In the rows, 128 means zero.
Each row of numbers stands for one thing and depends on some of the facts below. Use the named rows to name the rest.

Known rows:
[137  75 134 152 142 104 131 164 148 105 152 147  83 111 159 118 119 122
 167 169 128  49  74  97 125 126 152]: Q512
[116 152 169 116 119 173 116 107 162 113 139 165 115 120 102 144 189 170
 140 121 164  61  67 154 148 108 142]: Q239
[ 98 131 146 108 148 141 161 128 131  78 172 148 167  73 136 111 131 142
  92 125 130  94  80 149 148 102 150]: Q185
[ 90 115  77 111 102  78 132 189 125 136  64 112 143 163 133 158 124 119
 174 143 128 184 161  83  82 183 110]: Q987
[131 108 151 132 147 124 156 120 129  99 193 152 150  92 147 155 120 110
  81 116 135 129 151 122 148  95  95]: Q796
[133 172 114 108  74 150  85 123 136 158  81 126 156 163 104 145 138 142
 165 102 142 162 170 128 117 155 110]: Q308
[117 122 136 102 108 133 139 125  93 160 118 111 164 117 118 163  84  58
 113 102 143 210 196 148 122 128  89]: Q426
[149 161 135 134 108 144  95 113 174 100 151 179 134 137 124 135 172 199
 138 110 141  77 122 107 138 122 115]: Q420
[136 125 132 150 134 131 129  81  92 145 141 169 172 100 115  91 140 111
  65 124 113 135 173 142 122 126 157]: Q511
[116 196 123 206 116  92 117 124 187  55 160  58 103 135 105  68 174 221
 123 102  67 118 109  81 144  99 108]: Q447
[108  62 114 163 137  74 146 173 157 103 144 164  90 114 164 145 124 118
 153 173 136  63  56  70 110 137 146]: Q686
[108 160 124 203  72 105  99 118 152 147  94  14  79 147  77  71 108 113
 166 116  92 165 102 116 128 114 130]: Q386
[141  93 103 144 151 124 133 135 161 104 167 131  65 139 168 118  91 139
  81 169 127 110  37 148 191 153 175]: Q66
[149 112 139 118 166 120 136 142  92 156 101 116  97 138 128 111 144 116
 156 148 111 109 150 138  98 127 144]: Q231
[152 149 143 134 124 160 100  68 124 179 104 146 114 150  95 123 168 148
 124 109 142 109 129 149 120 113 133]: Q362
[144 132 104 123 163 139 139  99 114 153 114 105  87 166 133 112 119 141
  64 142 111 174 101 181 164 157 161]: Q224
[152 153 145 135 123 162  98  69 127 179 107 151 113 152  95 123 165 148
 130 109 144 107 126 151 122 112 135]: Q433
[131 163 135 172 135 121 121  86 125 149 115  78  98 146  95  79 150 152
 110 113  90 143 120 136 123 104 133]: Q437
[149 112 146 162 112 147  98 104 170 126 157 174  95 118 128 129 140 148
 146 138 158  46  65 113 146 106 146]: Q73
[113 125 123  82 121 138 155 124  95 165 114  93 174 121 130 174  55  55
 125  87 155 216 157 140 120  99  66]: Q134
[123 129  98  91 112 107 121 194 107 136  68  98 138 156 131 135 120 117
 196 143 119 165 185 108  89 176 117]: Q709

There are 3 kinds of fact about the things: τ, ζ, ρ.
τ: belongs to class; ζ: sits directly inside; ρ: is of sort
{Q129,Q245,Q30,Q386,Q413,Q512,Q588,Q66,Q686,Q712,Q73,Q843,Q920} τ d
{Q134,Q144,Q202,Q212,Q333,Q339,Q426,Q448,Q463,Q498,Q791,Q796,Q838} τ b
{Q185,Q239,Q329,Q50,Q527,Q652,Q672,Q786} τ c
{Q197,Q308,Q37,Q420,Q447,Q490,Q493,Q5,Q506,Q564,Q630,Q676,Q709,Q823,Q883,Q897,Q963,Q967,Q987} τ a
{Q129,Q134,Q245,Q967} ζ Q980
{Q144,Q30,Q823,Q843} ζ Q511
{Q171,Q231,Q339,Q471,Q498,Q512,Q580} ζ Q514
{Q185,Q347,Q496,Q511,Q672,Q810,Q980} ζ Q250
{Q197,Q920} ζ Q810
{Q202,Q243} ζ Q437
{Q212,Q239,Q676,Q963} ζ Q908
{Q224,Q463,Q838} ζ Q642
{Q308,Q362,Q433,Q652,Q73,Q791,Q908} ζ Q822
{Q329,Q493,Q630} ζ Q347
{Q333,Q37,Q506} ζ Q171
{Q386,Q447,Q588} ζ Q243
{Q413,Q448,Q66,Q786} ζ Q224
{Q420} ζ Q362
{Q426,Q796} ζ Q496
{Q490,Q5,Q712} ζ Q231
{Q50,Q527,Q686,Q987} ζ Q580
{Q564,Q883} ζ Q433
{Q709,Q897} ζ Q471
[Q129,Q134,Q202,Q308,Q329,Q339,Q37,Q386,Q413,Q426,Q463,Q490,Q527,Q630,Q672,Q676,Q709,Q786,Q843,Q883,Q920,Q987] ρ f
[Q144,Q185,Q197,Q212,Q239,Q245,Q30,Q333,Q420,Q447,Q448,Q493,Q498,Q5,Q50,Q506,Q512,Q564,Q588,Q652,Q66,Q686,Q712,Q73,Q791,Q796,Q823,Q838,Q897,Q963,Q967] ρ e

Name these rows:
No name comes twice in this set of rows, the named rows included.
[122  99 118 147  77 127 109 112 101 150 122 150 176  93 119 108  83  52
 115 137 129 151 162 133 120 153 164]	Q843
[121 144 147 234 107  95 114 106 187  84 165  63  63 120 106  63 143 169
 134 125  85  82  53  91 148  83 136]	Q588
[146 135 117 132 157 138 132  93 114 157 118 112  99 153 124 105 132 136
  86 132 114 152 117 165 147 139 150]	Q642
[127 104 158 152 134 116 142 120 122  91 196 176 147  82 143 148 145 101
  66 125 127 128 188 122 147 117 115]	Q144
[134 129 116 110 157 144 151  75 104 157 136 131 179 109 131 107  86 121
  89  97 132 140 106 141 113  82 119]	Q980
[146 132 174 137 112 152 108 104 161 134 153 168  88 140 113 191 180 145
 131 110 166  92 140 131 146 105  90]	Q212
[147  75 143 139 150 108 132 183 141 104 146 145  78 108 166 116 123 117
 188 181 125  41  90 100 121 127 153]	Q712
[118 107  99 104 107 140 137 112 112 161 113 115 188 106 135 124  25  62
 139 107 153 157  89 127 114 103 122]	Q129
[135  82 138 175 119 114 124 116 137  93 197 200 158  65 149  97 113 107
  83 145 126  72 119 106 144 121 171]	Q30
[126 141  98 106 149 126 157 123 149  77 181 162 203  89 165 116  84 173
  97  97 130 109  97  91 132  89  99]	Q967
[134  89 119 131 144 131 150 109 151 105 186 158 169  75 164 112  57 116
 110 118 145  74  40 105 138  71 130]	Q245
[110 160 144 153  97 114 121 131 125 156  96  28  86 163  90 148 126  91
 146 105 111 218 173 137 129 129  78]	Q202
[ 68  97 133 117 156  94 170 186 141  84 132 139 109 111 144 154 162 144
 144 167 137  92  56 111 117 137 147]	Q50
[134 115 141 133 154 124 147 137 144 105 168 120  66 146 152 169 133 130
  86 141 127 148 120 150 175 134 108]	Q838

Now the same things, written a new way:
Some rows with their names:
[146 110 126 142  91  86 166 101 108 109 154 144 104 120  96  97 153 118
  95 140 130  47 132 121 131 134 156]: Q308
[131 155  92 144 129 144 229  69  23 103 158  94 112 148  76 153 243 148
 162  87 130 174  85 159 138 131  72]: Q243
[159 113 104 103 129 141 178  65  85  68 118 123 152 154 131 138 210  97
 127 107  97 135 149 157 125 104  67]: Q447
[111 180 124 142 138 110 178 172 113 134 164 122  99  77 115 148 176 177
 209 117 105 136 106 136 165 154  98]: Q496
[132 150 117  72 157 120 148 147 139  93 101 142 147 112 146 117 154 144
 137 111  80 125 153 164 170 144 103]: Q796
[152 153 145 103 127  98 162 170 121 112 114 150  96 127  91  94 169 172
 114 119  97  95 123 146 175 112 149]: Q426
[ 49 165 142 149 213 121 150  76  93  69 145 111  43 123 141  98 154 205
 181 139 142 108  62 100 104 152  80]: Q224
[172 167 183 105  99 109 169 173 122  98 145 125 104 123 103 108 161 176
 130 130 119  78 138 134 176 108 124]: Q672
[100 183 146 150 185 102 194 187 116 123 186  87 134  56 107 142 202 162
 197 140  83 144 125 112 176 140 131]: Q980
[ 84 150  88 156 120 100 189  85  82 134 190 115 113  79 102 130 143 143
 153 120 149  97 101 130 139 213 126]: Q362
[127 109 102 111 124 111 150  78 126  90 139 137 153 107 149 123 141  93
 120 130 111  83 161 138 126 161 103]: Q420
[133 140 127  83 115 123 164  79 115  80 151 114 168 108 149 119 120 120
 107 124 136  75 164 146 149 185 100]: Q652
[161 128  93 109 141 121 140  86 116  93 142 120 163 101 161 134 132 126
  86 125 116  84 138 139 133 195 115]: Q73
[199 152 147 134 125 107 145 170 118 111 136 132 100 117 114 124 171 181
 105 132 101  85 111 125 159 118 137]: Q920
[ 92 137 108 161 136 122 119 106 100 151 180 113 121 101  63 118 125 162
 153 120 151 186  95  98 173 139  64]: Q171
[119 122 108  84 155 129 108 102 128 104 113 137 162 128 108  98 119 133
  98 112 112 159 144 136 175 133  77]: Q333
[131 100 116 114 134 125 103  92 139 101 134 136 157 123 122 116 129 105
 122 129 113 143 157 116 150 111  61]: Q506
[146 131 126 101 135 118 142 141 150  88 121 142 143 106 160 135 164 116
 161 128  79 108 163 145 147 121  85]: Q493
[114 127  90  79 142 112 156  87 116  95 120 137 160 111 139 104 130 117
  94 113 111  93 149 160 151 188 127]: Q791
[166 121 110 115 154 138  89 101 127 105 136 119 167 119 131 127 121 142
  89 124 117 152 134 115 158 140  64]: Q512
[ 93 137 110 160 135 122 120 106 100 149 180 113 121 101  63 119 125 161
 154 119 152 185  95  98 174 140  63]: Q231

Which thing is each row?
No name comes twice in this set of rows, the named rows included.
[156 143 160 139 177 114 124 105 105  65 124 124  61 148 130  90 157 200
  85 146 127  66  82  99 117 116 124]	Q413
[128 155 195 112 152 117 149  99 105  52 132 118  66 155 118  74 146 193
 105 145 148  58 108 105 132 107 111]	Q786
[165 132 153 132 105  95 156 165 132 108 134 148  92 121 106 111 179 144
 138 137  97  78 135 127 152  87 133]	Q630
[212 152 134 124  90 114 132 174 124 118 120 156  76 129 127 129 155 193
 119 119 113  79  99 147 155 122 118]	Q843
[213 136 126 135 120 129 179  99  58  90 133 114 108 164  86 128 218 161
  72 111 118 112  98 139 140 102 119]	Q386
[152 163 156  74 129 131 156 149 139  81 131 118 156 106 159 134 146 148
 153 122 102 107 166 151 169 140  77]	Q185
[158 132 173 118  97 119 125 121 111 110 158 119 121 142  62  86 123 163
  86 133 155 114 130 103 181  97  97]	Q527
[138 123 135 114 125 106 119 127 112 126 127 143 111 143  52  74 134 161
  73 121 130 131 116 117 182 102 126]	Q339
[ 84 146  80 152 111  96 191  80  82 135 194 115 120  72 106 127 136 133
 143 122 153  81 103 134 136 225 141]	Q908
[113 180 125 141 137 111 177 177 115 135 163 123  99  77 118 147 176 177
 212 117 103 135 105 140 166 153  99]	Q347
[132 138 125  81 111 123 165  78 115  80 152 113 170 106 149 117 117 117
 104 125 138  71 165 147 148 190 105]	Q239
[137 141 132 107 207 137 113  81 122  46 109 118 113 133 186 114 142 172
 108 138 109  97 111 117 110 148  77]	Q66

The same things again, as new rows of numbers:
Named rows:
[104 146 136 171 138 111  68 124  97 135 126 174  71 117 141 130 105 114
 106 107 111 132 133 123 107 101 175 120 120  97  76 117 120 133 105 101
 170 128 122  79 151  67 110 111  90 144 139 122 125 115 113 126 190]: Q838
[143 148 184 162 102 128  80 154 110 138 126 136 100 130 122 117  83 140
  95 121 150 136 107 115 106 112 190 140  97 142 148 125 152 128 109 117
 162  99  53 155 189 114 124 137 108  81 108 112 126  83  69 116  86]: Q564
[112 137 122 104 129  97  81 136  87 126 133 180  67 136 137 136 189 136
 127 105 135 130  81  91 123  71 143 124  87 190 160 115 141 119 108 115
 134 187 108 133 138 163 130 111 132 151 129 144  94 143 144 122 122]: Q5
[161 156  83 111  88 135 159 149 128 111  77 142 113 113 133 146 153 137
 137 125 168 145  98 102 118 124  94 153 173 174 157 125 131  83 139 154
  83 190 141 131  78 204 187 141 140 118  98 133 100 149 165 122 128]: Q231
[115 100 136  74 137 140 198 100 165 115 175  65 203 134 115 123 139 125
 139 140  76 125 178 166 143 173  93 114 146  96 111 154 117 160 146 131
 104 111 163 144 136 134 125 116 158 151 139 150 173 124 148 147 111]: Q129
[131 144 100  77  69 145 203 102 145  69  93 109 166  98  96 176  93 129
 118 111 135 135 126 126 105 151 100 145 187 110 146 129 119  95 147 152
  82 135 156 142  89 180 189 172 123 100 104 132 139 140 155 131 137]: Q980
[122  95 108 109 115 142 149 125 148 117 118 119 150 125 101 139  84 119
 123 125 143 135 108 136 132 147 106 139 159  90 133 127 102 131 127 169
 111 113 158 124 102 116 143 161 133 130 128 106 113 145 133 129 143]: Q250
[109 114 124  81 158 133 173  82 164 110 167  62 186 130 138 142 130 105
 140 136  94 127 186 173 133 171 111 112 130  90  83 136  94 160 155 129
 116  66 164 149 120 121  87 124 159 172 130 140 157 159 129 141 126]: Q134
[ 97  86 113  98 114 123 140 134 166 121 133 102 108 130 101 143  78 126
 132 141 122 135 118 147 139 162 130 122 126  80 131 125 107 158 132 158
 143  87 191 123 108  93 142 154 119 135 134 109 120 144 118 123 179]: Q511
[128 131 113  90  87 142 188 117 146  81 105 112 158 107  93 165  92 131
 126 124 133 144 125 127 114 157 102 146 171 108 144 129 110 111 144 154
  94 125 164 131  98 162 175 164 125 114 109 127 135 136 152 129 149]: Q810
[101  78 146  82 152 126 168 113 174 131 193  57 195 141 114 113 132 127
 144 149  72 121 185 171 154 172 100 110 113  85  94 144  98 180 147 132
 132  94 178 149 138 103 100 113 161 164 152 137 156 130 134 142 125]: Q843
[194 166 117 148  65 145 158 147 135 105  58 106 137  99 117 137  87 138
 112 127 180 146 115 111 103 150 118 170 196 143 147 135 137  82 140 151
  86 132  97 157 109 187 188 148 127  61  80 118 132  98 113 116  99]: Q908
[193 125 161 155 153 142 125 166 155 198 135  59 168 137 158  70 126 119
 132 161 151 161 154 159 117 159 123 147 125 136 122 145 142 139 142 137
 127  67  66 197 145 123  70 103 152 103 110 123 139 101  77 144  51]: Q676
[145  87 157 189 219 190 175 131 146 196 138  97 156 161 146  92 157 179
 145 173 156  50 156 161 176 128  95  80 156 100 127 149 180 128 117 115
 135  95 166  90  74 107  54 103 140 129 218 114 149 130 131 130 103]: Q386
[140 102 108 115 192 102 102 163 151 199 151 104 105 149 171  75 212 118
 171 155 138 172 125 143 152 114  96 118  86 172 137 123 116 161 140 138
 133 152 144 163 100 143  48  65 185 196 144 140  95 171 142 144  98]: Q987
[152 132  81 115 101 123 148 155 131 124  74 139  94 117 127 140 151 134
 144 128 172 148 102 107 129 124  98 147 176 169 149 124 128  97 135 152
  91 184 145 132  79 187 178 132 135 133 105 131  92 150 155 119 135]: Q580
[116 115 138  67 140 144 192  92 164 132 179  64 205 124 120 117 148 109
 147 134  91 134 168 168 122 158 101 129 118  92 135 130 115 139 151 131
 110  77 153 177 124 141  88 131 155 150 130 147 165 143 145 164 117]: Q630
[ 57 111 165  73 117 115 111 101 126  82 183 135 117 135  83 162 103 131
 104 111  83 113 119 136 121 115 172 112  63  87 158 111 108 157 112 112
 161  90 137 139 176  88 103 175 108 131 134 132 140 125 120 131 165]: Q493
[ 99  98 119  94 173 125 160  96 174 127 175  68 178 137 149 130 131  99
 149 144  91 132 184 175 145 166 109 112 115  87  81 141  88 172 151 134
 125  62 169 142 127 108  79 114 169 173 144 131 152 155 121 147 137]: Q426
[137 192 135 183  84 132 111 136  80 141 111 188 109  97 122 119 113 119
 103  91  77 153 140 113  90  96 145 145 176  97  94 119 153  94 100  85
 146 198 111  67 162  89 170 109  71 114 127 146 147  75 177 154 176]: Q66
[100 133 172 174 180 185 127 120  93 147 117 173  91 135 112 147 132 186
 109 125 163  24  98 117 129  69 150  83 105 114 194 122 191  90  91  96
 159 108 128  79 111 124  68 172  89  81 197 108 131 127 118 127 153]: Q447

Name these rows:
No name comes twice in this set of rows, the named rows included.
[122 199 115 180 115 125  92 114  84 130 105 197  83  80 145 125  95  96
 111  89  84 170 139 116  82  97 169 144 165  92  61 111 135 100 118  89
 151 161 117  61 141  74 126 104  72 134 120 136 145 110 151 147 204]	Q448

Now the same things, written a new way:
Named rows:
[101 100 146 142 154 120 139 201 136 137 109 131 146 113 136 151 141 133
 129 154 144 106 216 103  78 108 154 156 160 149 104 111 104 198 157 160
 147]: Q676
[155  67 166 108 104 128 120 110 154 106 126 155 112 143 111  82 145 122
 112 103 125 136 123 107 172 170  96 137 148 137 117 181 163  20 138  99
 114]: Q347
[154  68 165 108 106 130 118 114 149 108 121 153 114 143 114  84 149 125
 110 104 124 137 123 105 170 171  95 139 147 137 116 178 159  24 142 102
 113]: Q250
[154  67 166 107 106 129 118 112 156 109 123 156 116 143 112  81 146 123
 111 107 125 137 120 108 172 169  94 141 146 140 116 179 165  20 134  98
 114]: Q980
[173 160 168 117 108  89 144  97 152 110 161 148 137  98  98  98 102 132
  94 134 125 145  72 181 134 126 120 120 114 101 106 134 158 118  75 134
 160]: Q245
[124 116 141 151 121  53 133 167 156 140 142 128 139 143  85 139 112 121
 115 159 111  92 158 140 110 147 106 166 154 138 114 136 144 115  79 133
 214]: Q129
[125  94 117 159 160  94 146 159 180 156 135 157 161 138 118 113  98  93
 140 176 116 113 148 101 104 113 112 188 138 156 124 115 105 108  85 124
 153]: Q134
[154  65 164 107 107 131 116 114 150 108 121 154 113 141 115  84 148 123
 113 108 126 137 123 104 170 171  97 137 148 137 114 180 160  23 142 101
 112]: Q496
[163 163 135 119 153 134 171  98 164 138 125 162 145 113 107 108  81 113
  92 139 111 185  71 179 129  95 132 139 108  93 134 122 166 140  98 117
 143]: Q823
[108 149 171  87 139 164 169 126 147 136 142 134 113  73 160 111 114 145
 112  94 200 155 112 147  92  82 152 113  91 127 134  90 135 185 127 178
 124]: Q652
[119  59 194 130 113 145  83 133 100 104  85 128 117 121 126 102 199 143
 114 124 147  98 159  78 162 156 146 141 172 144 118 162 151  87 216 135
  63]: Q433
[ 67 149  29 161 141 118 141 149 108 160 114  91 142 170 116 211  99 129
 164 144 116 127 166 126 110 124 109 131 161 114 147 100 104 174 123 104
 166]: Q37
[146 144 163 143 173 153 113 112 120 128 121 154 157  85 146  90 137 126
 122 162 138 137 105 125 126  82 160 144 112 116 124 105 111 173 157 147
  63]: Q791
[136 162 134 125 146 147 144 110 124 133 111 131 129 103 136 124 118 136
 111 140 114 142  93 159 119 100 157 124  92 120 145 107 149 164 131 132
 112]: Q447
[136 201 102 142 113 108  95  96  66 127 133  88 111 139 117 160 131 143
 129 129  88 110  82 172 146 140 135  93  99 100 150 121 144 153 117 129
 140]: Q512
[149 189  69 136 148 161 112  88 101 132 144 125 136 134 154 135 111 112
 160 131 107 152  87 136 139 103 135  96  89 106 142 108  84 155 120 115
  86]: Q333
[ 57 143  53 130 112 117 154 176 124 174 124  67  85 179 142 208 109 102
 165 113 123  95 154 108  81 127 145 134 121 159 184  92 111 165  96 160
 197]: Q527
[142 175 156 134 126 105 109 107  96 119 130 115 126 111 109 127 132 146
 109 141 115 115  92 172 140 126 138 117 114 101 128 130 159 154 129 146
 135]: Q588
[138 151 174 124 158 155 138 129 118 123 106 142 139  77 144 111 139 146
 100 146 143 140 119 148 114  89 170 130 109 121 124 103 141 197 165 152
  90]: Q963
[134 203  64 108 139 173 152  84 105 120 154 122 141 115 147 153  88 158
 147  90 149 193 111 174 132 110  98  61 103  76 118 107  95 174 114  96
 120]: Q897
[159 190  74 126 106 157 136 116 104 128 123 110 113 154 128 178 110  89
 133 121  85 158  82 158 118 102 192  91 110  96 146 128 112 191 123 133
 132]: Q5

Which thing is each row?
No name comes twice in this set of rows, the named rows included.
[ 70 113 117 126 129 110 166 190 156 172 126 104 105 149 135 168 111 105
 134 127 151 105 167 107  72 109 151 158 134 158 157  98 124 171 108 172
 190]	Q786
[138 182  75 150 149 150 108  86  98 139 128 118 131 131 149 133 118 114
 155 146  93 130  72 135 142 105 146 115  83 120 165 100 103 149 123 116
  83]	Q498
[146 166 188 132 135 111 102 121  92 117 124 126 133  94 115 118 148 155
  98 145 132 112 115 163 134 116 152 122 125  96 112 130 153 178 155 164
 123]	Q73

